Below are the code and all the weights of a small trained network. Each question names an input and a target symbol and asks about switching units off, where a switched-off unit gives its printed mean instead of its output.

import numpy as np


def w(rows, s, z=0):
    codes = np.array(rows[::2]) - 128.0
    scale = np.full(codes.shape[1], s)
    scale[-1] = z or s
    return codes * scale


def norm(h):
    return h / np.sqrt((h * h).mean(-1, keepdims=True) + 1e-5)


def f(y):
    return y / 2 * (1 + np.tanh(0.7978845608 * (y + 0.044715 * y**3)))


def softmax(a):
    e = np.exp(a - a.max(-1, keepdims=True))
    return e / e.sum(-1, keepdims=True)


def log_softmax(a):
    a = a - a.max(-1, keepdims=True)
    return a - np.log(np.exp(a).sum(-1, keepdims=True))


def net(x, mask):
    ids = ['βζθμπσφψω'.index(c) for c in x.split()]
    T = len(ids)
    res = E[ids] + P[:T]
    u = 0
    for l in range(3):
        r = norm(res)
        for j in range(3):
            rows = slice(2 * j, 2 * j + 2)
            q, k, v = (r @ M[l][rows].T for M in (Q, K, V))
            z = softmax(np.where(np.tri(T) > 0, q @ k.T / 2**0.5, -1e9)) @ v
            o = O[l][rows]
            res = res + np.where(mask[u + j], z, o[:, -1]) @ o[:, :-1]
        u += 3
        y = f(norm(res) @ A[l][:, :-1].T + A[l][:, -1])
        res = res + np.where(mask[u : u + 12], y, B[l][:, -1]) @ B[l][:, :-1]
        u += 12
    return log_softmax(norm(res)[-1] @ U[:, :-1].T + U[:, -1])


Q, K, V, O, A, B = {}, {}, {}, {}, {}, {}
E = w([
[95,83,93,246,136],'β',
[29,101,144,56,136],'ζ',
[104,208,136,251,140],'θ',
[148,181,74,188,29],'μ',
[53,117,168,137,129],'π',
[120,195,129,115,174],'σ',
[163,78,154,110,132],'φ',
[133,113,54,111,72],'ψ',
[140,198,101,92,64],'ω',
],0.026)
P = w([
[11,109,150,140,111],'0',
[162,163,149,141,164],'1',
[158,159,152,143,147],'2',
[158,156,151,149,134],'3',
[152,149,154,143,124],'4',
[148,149,154,142,110],'5',
[144,143,153,142,107],'6',
[136,139,154,146,101],'7',
[134,136,150,139,92],'8',
],0.011)
Q[0] = w([
[245,1,72,46,109],'0.h0',
[176,68,224,161,118],'0.h0',
[125,79,140,204,79],'0.h1',
[123,85,105,196,89],'0.h1',
[69,189,33,116,165],'0.h2',
[215,96,161,177,152],'0.h2',
],0.013)
K[0] = w([
[36,163,34,111,110],'0.h0',
[42,156,93,191,132],'0.h0',
[131,99,138,98,144],'0.h1',
[174,142,163,160,123],'0.h1',
[247,106,204,131,165],'0.h2',
[86,194,77,179,146],'0.h2',
],0.014)
V[0] = w([
[150,29,66,1,70],'0.h0',
[122,89,205,163,217],'0.h0',
[236,36,202,55,141],'0.h1',
[176,116,197,172,145],'0.h1',
[125,194,168,34,168],'0.h2',
[215,53,148,140,191],'0.h2',
],0.0057)
O[0] = w([
[142,55,66,125,73,22],'0.h0',
[176,123,119,141,205,159],'0.h0',
[110,93,181,69,2,4],'0.h1',
[123,111,121,75,89,131],'0.h1',
[180,134,105,134,83,103],'0.h2',
[146,124,191,194,76,52],'0.h2',
],0.0086,0.004)
A[0] = w([
[224,168,117,156,189,72],'0.n0',
[107,152,68,41,120,44],'0.n1',
[94,41,145,151,154,3],'0.n2',
[125,133,131,117,123,104],'0.n3',
[153,137,110,163,150,54],'0.n4',
[117,96,124,206,155,51],'0.n5',
[168,149,172,131,72,64],'0.n6',
[113,252,116,86,86,89],'0.n7',
[77,213,136,105,156,94],'0.n8',
[173,171,148,41,87,134],'0.n9',
[156,146,72,59,84,97],'0.n10',
[123,139,138,136,10,23],'0.n11',
],0.013,0.005)
B[0] = w([
[133,135,142,188,32,206],'0.n0',
[179,198,77,125,185,151],'0.n1',
[113,162,107,138,78,144],'0.n2',
[124,115,128,129,130,119],'0.n3',
[145,89,105,133,105,139],'0.n4',
[171,118,64,166,125,172],'0.n5',
[92,48,123,113,160,132],'0.n6',
[146,204,58,178,59,225],'0.n7',
[188,182,95,127,138,255],'0.n8',
[121,80,85,197,255,159],'0.n9',
[182,154,117,183,175,174],'0.n10',
[71,127,164,158,115,175],'0.n11',
],0.0099,0.0064)
Q[1] = w([
[187,187,122,163,134],'1.h0',
[134,124,85,65,151],'1.h0',
[97,106,3,132,85],'1.h1',
[154,42,86,173,95],'1.h1',
[121,29,191,87,141],'1.h2',
[87,132,148,132,157],'1.h2',
],0.013)
K[1] = w([
[161,184,140,155,69],'1.h0',
[165,128,97,94,128],'1.h0',
[245,97,135,99,124],'1.h1',
[143,98,170,44,102],'1.h1',
[2,114,134,129,93],'1.h2',
[84,125,141,176,128],'1.h2',
],0.014)
V[1] = w([
[1,123,64,113,121],'1.h0',
[213,85,138,74,151],'1.h0',
[154,18,146,150,136],'1.h1',
[53,145,124,160,116],'1.h1',
[158,108,180,73,45],'1.h2',
[122,69,190,144,154],'1.h2',
],0.0082)
O[1] = w([
[168,253,113,167,87,137],'1.h0',
[103,25,185,113,215,21],'1.h0',
[186,180,182,89,165,64],'1.h1',
[89,78,117,72,54,174],'1.h1',
[182,78,171,189,229,2],'1.h2',
[162,19,123,106,98,59],'1.h2',
],0.0067,0.0065)
A[1] = w([
[162,170,77,165,212,162],'1.n0',
[201,64,109,75,236,70],'1.n1',
[254,147,217,89,115,69],'1.n2',
[17,148,189,131,151,156],'1.n3',
[137,105,77,27,70,68],'1.n4',
[78,200,238,131,141,1],'1.n5',
[135,64,154,184,170,125],'1.n6',
[83,114,147,42,149,82],'1.n7',
[137,169,118,52,111,133],'1.n8',
[78,180,54,37,195,27],'1.n9',
[138,161,71,84,217,82],'1.n10',
[40,86,133,182,73,126],'1.n11',
],0.011,0.0083)
B[1] = w([
[122,122,100,72,43,254],'1.n0',
[193,89,229,122,243,136],'1.n1',
[100,254,129,76,110,121],'1.n2',
[160,149,129,202,77,188],'1.n3',
[166,91,83,86,124,122],'1.n4',
[118,56,124,183,109,131],'1.n5',
[84,65,114,147,145,129],'1.n6',
[72,179,136,113,130,129],'1.n7',
[137,63,129,144,96,153],'1.n8',
[13,121,51,197,101,158],'1.n9',
[107,254,92,139,34,145],'1.n10',
[203,188,56,162,145,186],'1.n11',
],0.0094,0.0078)
Q[2] = w([
[129,175,179,43,115],'2.h0',
[71,92,30,181,141],'2.h0',
[108,158,119,6,121],'2.h1',
[147,151,93,186,30],'2.h1',
[67,129,132,2,157],'2.h2',
[134,97,120,206,162],'2.h2',
],0.014)
K[2] = w([
[249,141,167,127,22],'2.h0',
[88,136,122,152,207],'2.h0',
[104,211,88,100,42],'2.h1',
[159,110,182,72,143],'2.h1',
[68,156,115,170,51],'2.h2',
[105,121,176,95,200],'2.h2',
],0.016)
V[2] = w([
[86,215,84,133,107],'2.h0',
[65,86,118,115,130],'2.h0',
[165,149,130,2,48],'2.h1',
[182,151,45,86,229],'2.h1',
[232,41,140,158,40],'2.h2',
[102,127,41,205,123],'2.h2',
],0.0095)
O[2] = w([
[147,52,199,84,193,245],'2.h0',
[155,189,93,125,133,115],'2.h0',
[176,144,135,70,29,117],'2.h1',
[254,125,50,144,188,125],'2.h1',
[63,71,23,107,162,104],'2.h2',
[179,40,138,216,110,208],'2.h2',
],0.0086,0.012)
A[2] = w([
[154,175,93,162,110,118],'2.n0',
[148,151,82,105,137,139],'2.n1',
[156,199,162,68,147,71],'2.n2',
[5,133,95,78,153,110],'2.n3',
[162,148,122,149,185,146],'2.n4',
[77,88,136,104,134,119],'2.n5',
[67,116,157,179,90,9],'2.n6',
[90,156,182,110,95,109],'2.n7',
[120,127,143,138,123,98],'2.n8',
[128,159,148,157,130,112],'2.n9',
[130,88,96,153,119,104],'2.n10',
[171,101,128,141,142,142],'2.n11',
],0.023,0.015)
B[2] = w([
[120,93,150,101,148,253],'2.n0',
[146,92,156,97,142,160],'2.n1',
[139,125,203,50,77,135],'2.n2',
[3,159,103,57,131,143],'2.n3',
[122,177,132,134,132,163],'2.n4',
[126,162,127,103,165,129],'2.n5',
[128,75,200,122,146,149],'2.n6',
[145,121,84,169,131,148],'2.n7',
[128,127,147,129,138,124],'2.n8',
[111,113,150,112,121,171],'2.n9',
[114,100,137,115,133,148],'2.n10',
[118,154,96,112,118,145],'2.n11',
],0.021,0.017)
U = w([
[118,102,53,202,159,140],'β',
[48,146,102,95,119,254],'ζ',
[116,216,165,189,137,109],'θ',
[144,138,101,165,8,32],'μ',
[87,52,198,171,115,14],'π',
[157,162,193,60,93,89],'σ',
[142,120,139,104,222,127],'φ',
[161,49,79,83,115,159],'ψ',
[196,181,73,118,139,206],'ω',
],0.014,0.0034)

Each question gives the input, a string of symbols that net reads in full, and the target symbol t.
The units are the heads (2 rows each of Q, K, V and O) and the neurons (one row each of A and B). Each row of codes is followed by its name. A weight is (code - 128) times the scale printed after its matrix; where a second scale follows, it is the last column's (O, A, B and U).
mask holds one flag per unit, layer by layer, with each layer's heads first. A switched-off unit (its flag False) gives its mean, the last column of its rows in O or B, instead of its output. The means were averaged over made-up inputs and are rounded, as every weight is.
A unit's drop is (log p(t) with every unit on - log p(t) with that unit switched off) / (log p(t) with every unit on - log p(t) with every unit switched off).
The circuit of an input: a set's keep is (log p(t) with only the set's units on - log p(t) with every unit switched off) / (log p(t) with every unit on - log p(t) with every unit switched off). Starting from the 12 units with the biggest drops (on a tie, the unit counted first), units are removed one at a time, each time the one whose removal leaves the highest keep (on an exact tie, the one counted first), for as long as the keep stays at least 0.8.
circuit, biggest first: the units of the circuit, biggest drop first
k most important neurons: the k neurons with the biggest drops, biggest first
k most important neurons of layer l: the k neurons of layer l with the biggest drops, biggest first
input φ μ π, target ζ: circuit, biggest first => [2.h2, 0.h1, 2.n3]
input σ π β β φ σ, target β: 2 most important neurons => [0.n9, 0.n0]
input β φ ω, target μ: 2 most important neurons => [0.n8, 0.n0]
input σ φ θ π ψ σ, target β: 4 most important neurons => [0.n0, 1.n11, 1.n0, 0.n9]
input σ θ ζ σ π ψ φ θ, target β: 2 most important neurons => [0.n9, 0.n0]
input ζ μ σ φ π μ β θ ζ, target φ: 3 most important neurons => [1.n11, 0.n7, 1.n3]
input ω θ ψ θ φ π, target ω: 2 most important neurons of layer 0 => [0.n7, 0.n9]
input ψ ψ φ β ω μ, target σ: most important neuron of layer 1 => [1.n1]
input μ ζ φ ζ θ π σ, target θ: 2 most important neurons => [0.n8, 0.n9]
input μ π φ ζ ζ ζ, target θ: 2 most important neurons => [0.n7, 0.n9]
input ζ π ψ φ μ ω, target φ: 2 most important neurons => [0.n9, 0.n7]
input π φ ζ π ω ψ θ, target ψ: 2 most important neurons => [0.n0, 0.n8]
input θ σ π π ζ φ ζ, target π: 2 most important neurons => [0.n0, 0.n7]
input ω ω β ζ β σ φ π, target ω: 2 most important neurons => [0.n7, 1.n1]
input μ ζ φ π, target θ: 3 most important neurons of layer 0 => [0.n9, 0.n7, 0.n8]
input ω σ ω ζ ψ ψ ψ φ, target ω: 2 most important neurons of layer 0 => [0.n9, 0.n7]
input β ψ σ π θ π ψ π φ, target μ: most important neuron => [0.n7]
input ζ θ φ π ψ π π, target φ: 4 most important neurons of layer 1 => [1.n0, 1.n11, 1.n9, 1.n1]
input σ π μ θ σ π φ, target β: 3 most important neurons => [0.n9, 0.n0, 0.n8]
input π ζ μ φ β σ θ ω, target ψ: most important neuron => [0.n7]
input ζ θ ψ σ π β φ μ, target φ: 3 most important neurons of layer 0 => [0.n7, 0.n9, 0.n0]
input θ φ σ π θ π ζ ψ, target π: 2 most important neurons of layer 0 => [0.n11, 0.n9]
input ψ μ σ φ, target σ: 2 most important neurons of layer 1 => [1.n2, 1.n10]
input σ π φ, target β: 3 most important neurons of layer 1 => [1.n11, 1.n0, 1.n6]
input ψ σ σ θ ω θ ψ φ, target σ: 2 most important neurons of layer 0 => [0.n7, 0.n2]
input ζ ω φ ζ π ψ ψ, target φ: 3 most important neurons of layer 1 => [1.n0, 1.n1, 1.n9]
input ψ θ φ θ π ψ θ ψ, target σ: most important neuron of layer 1 => [1.n1]
input σ φ π, target β: 2 most important neurons of layer 1 => [1.n11, 1.n0]
